Below is a small trained network, with its code and all its weights. Each question gives an input and a target symbol and asks what happens when units are switched off, that is, made to give their printed mean instead of their output.

import numpy as np


def w(rows, s, z=0):
    codes = np.array(rows[::2]) - 128.0
    scale = np.full(codes.shape[1], s)
    scale[-1] = z or s
    return codes * scale


def norm(h):
    return h / np.sqrt((h * h).mean(-1, keepdims=True) + 1e-5)


def f(y):
    return np.maximum(y, 0)


def softmax(a):
    e = np.exp(a - a.max(-1, keepdims=True))
    return e / e.sum(-1, keepdims=True)


def log_softmax(a):
    a = a - a.max(-1, keepdims=True)
    return a - np.log(np.exp(a).sum(-1, keepdims=True))


def net(x, mask):
    ids = ['βγζλμξπστψ'.index(c) for c in x.split()]
    T = len(ids)
    res = E[ids] + P[:T]
    q, k, v = (norm(res) @ M[0].T for M in (Q, K, V))
    z = softmax(np.where(np.tri(T) > 0, q @ k.T / 4**0.5, -1e9)) @ v
    res = res + np.where(mask[0], z, O[0][:, -1]) @ O[0][:, :-1]
    y = f(norm(res) @ A[0][:, :-1].T + A[0][:, -1])
    res = res + np.where(mask[1:13], y, B[0][:, -1]) @ B[0][:, :-1]
    return log_softmax(norm(res)[-1] @ U[:, :-1].T + U[:, -1])


Q, K, V, O, A, B = {}, {}, {}, {}, {}, {}
E = w([
[164,127,75,178,175,181,127],'β',
[109,126,112,171,131,125,120],'γ',
[164,104,127,128,194,129,124],'ζ',
[185,113,152,61,87,217,84],'λ',
[94,145,112,167,175,143,137],'μ',
[115,197,115,145,254,157,125],'ξ',
[68,57,146,150,132,71,174],'π',
[110,102,159,123,184,209,78],'σ',
[39,172,76,179,129,88,204],'τ',
[186,142,112,107,99,153,187],'ψ',
],0.021)
P = w([
[107,170,142,19,68,72,70],'0',
[10,107,125,99,162,48,107],'1',
[194,172,139,167,196,88,222],'2',
[117,109,115,84,6,117,99],'3',
[39,118,109,128,193,156,137],'4',
[254,131,201,148,176,120,109],'5',
[109,167,72,105,35,100,116],'6',
],0.011)
Q[0] = w([
[1,148,68,175,146,208,95],'H0',
[181,79,113,172,107,68,80],'H0',
[180,90,210,72,236,101,150],'H0',
[143,16,166,151,107,155,100],'H0',
],0.0065)
K[0] = w([
[110,125,197,64,75,118,115],'H0',
[1,230,177,80,176,162,169],'H0',
[129,112,67,226,209,121,123],'H0',
[106,155,228,62,181,157,181],'H0',
],0.0069)
V[0] = w([
[74,137,133,86,207,101,69],'H0',
[56,46,130,166,133,105,111],'H0',
[116,182,163,208,255,151,150],'H0',
[185,59,118,58,214,62,165],'H0',
],0.0063)
O[0] = w([
[177,178,178,172,153,161,118,254],'H0',
[82,140,58,208,133,182,75,229],'H0',
[76,226,118,215,37,198,175,130],'H0',
[111,188,65,74,191,193,254,178],'H0',
],0.0095,0.0031)
A[0] = w([
[152,87,116,193,135,36,109,131],'N0',
[173,76,139,123,111,131,199,173],'N1',
[38,117,147,138,131,108,98,3],'N2',
[69,88,169,51,143,121,68,32],'N3',
[116,39,106,133,81,221,155,214],'N4',
[77,47,34,135,155,138,171,195],'N5',
[164,168,97,133,137,206,59,62],'N6',
[144,16,39,100,47,127,104,121],'N7',
[209,144,68,60,127,117,125,218],'N8',
[152,125,111,224,171,15,233,168],'N9',
[86,138,107,201,81,186,1,161],'N10',
[219,52,181,207,185,221,120,121],'N11',
],0.0083,0.0031)
B[0] = w([
[192,116,96,208,153,188,222,176],'N0',
[60,72,192,165,91,137,139,156],'N1',
[81,168,11,82,122,43,101,167],'N2',
[201,196,105,120,77,181,84,161],'N3',
[34,145,45,91,124,65,78,180],'N4',
[188,85,83,37,115,196,90,234],'N5',
[151,83,38,127,61,131,167,178],'N6',
[185,146,222,95,17,66,110,167],'N7',
[2,69,140,205,146,100,121,170],'N8',
[214,123,188,202,35,222,117,254],'N9',
[66,206,161,208,121,69,137,200],'N10',
[148,148,205,76,16,172,202,196],'N11',
],0.0064,0.0083)
U = w([
[201,193,147,125,122,215,254,201],'β',
[169,123,183,198,92,207,143,129],'γ',
[110,170,126,158,133,68,128,101],'ζ',
[90,164,123,98,190,128,193,255],'λ',
[154,86,171,102,119,102,135,89],'μ',
[84,177,91,137,78,74,125,23],'ξ',
[28,38,48,159,145,181,119,139],'π',
[173,130,106,187,108,75,44,32],'σ',
[177,162,8,40,81,130,84,185],'τ',
[146,134,93,90,132,50,197,190],'ψ',
],0.0082,0.0022)

Each question gives the input, a string of symbols that net reads in full, and the target symbol t.
The units are the heads (4 rows each of Q, K, V and O) and the neurons (one row each of A and B). Each row of codes is followed by its name. A weight is (code - 128) times the scale printed after its matrix; where a second scale follows, it is the last column's (O, A, B and U).
mask holds one flag per unit, heads first, then neurons. A switched-off unit (its flag False) gives its mean, the last column of its rows in O or B, instead of its output. The means were averaged over made-up inputs and are rounded, as every weight is.
A unit's drop is (log p(t) with every unit on - log p(t) with that unit switched off) / (log p(t) with every unit on - log p(t) with every unit switched off).
The circuit of an input: a set's keep is (log p(t) with only the set's units on - log p(t) with every unit switched off) / (log p(t) with every unit on - log p(t) with every unit switched off). Starting from the 12 units with the biggest drops (on a tie, the unit counted first), units are removed one at a time, each time the one whose removal leaves the highest keep (on an exact tie, the one counted first), for as long as the keep stays at least 0.8.
circuit, biggest first: the units of the circuit, biggest drop first
most important unit: the unit with the biggest drop
k most important neurons: the k neurons with the biggest drops, biggest first
drop when u is switched off: that unit's drop, to one decimal
input γ τ τ, target γ: circuit, biggest first	N9; H0
input μ τ λ λ π τ, target γ: circuit, biggest first	N9
input π μ λ τ, target τ: circuit, biggest first	H0; N5; N10
input ψ π τ ζ τ π ξ, target λ: circuit, biggest first	H0; N8
input π γ β μ, target τ: circuit, biggest first	H0; N5
input π π λ π λ, target τ: circuit, biggest first	H0; N4
input τ β λ τ β, target τ: 2 most important neurons	N5; N4
input γ γ ζ π ψ σ, target β: circuit, biggest first	H0; N11
input π π ζ π, target τ: 2 most important neurons	N5; N7
input λ ζ π π γ, target τ: 2 most important neurons	N3; N5
input ξ β π π λ τ τ, target τ: drop when H0 is switched off	0.8
input γ τ ζ γ, target σ: drop when H0 is switched off	0.8
input λ ψ ψ γ σ, target τ: drop when N3 is switched off	0.3
input γ π ψ γ, target σ: drop when N3 is switched off	0.0
input τ π β μ ψ, target π: most important unit	N4
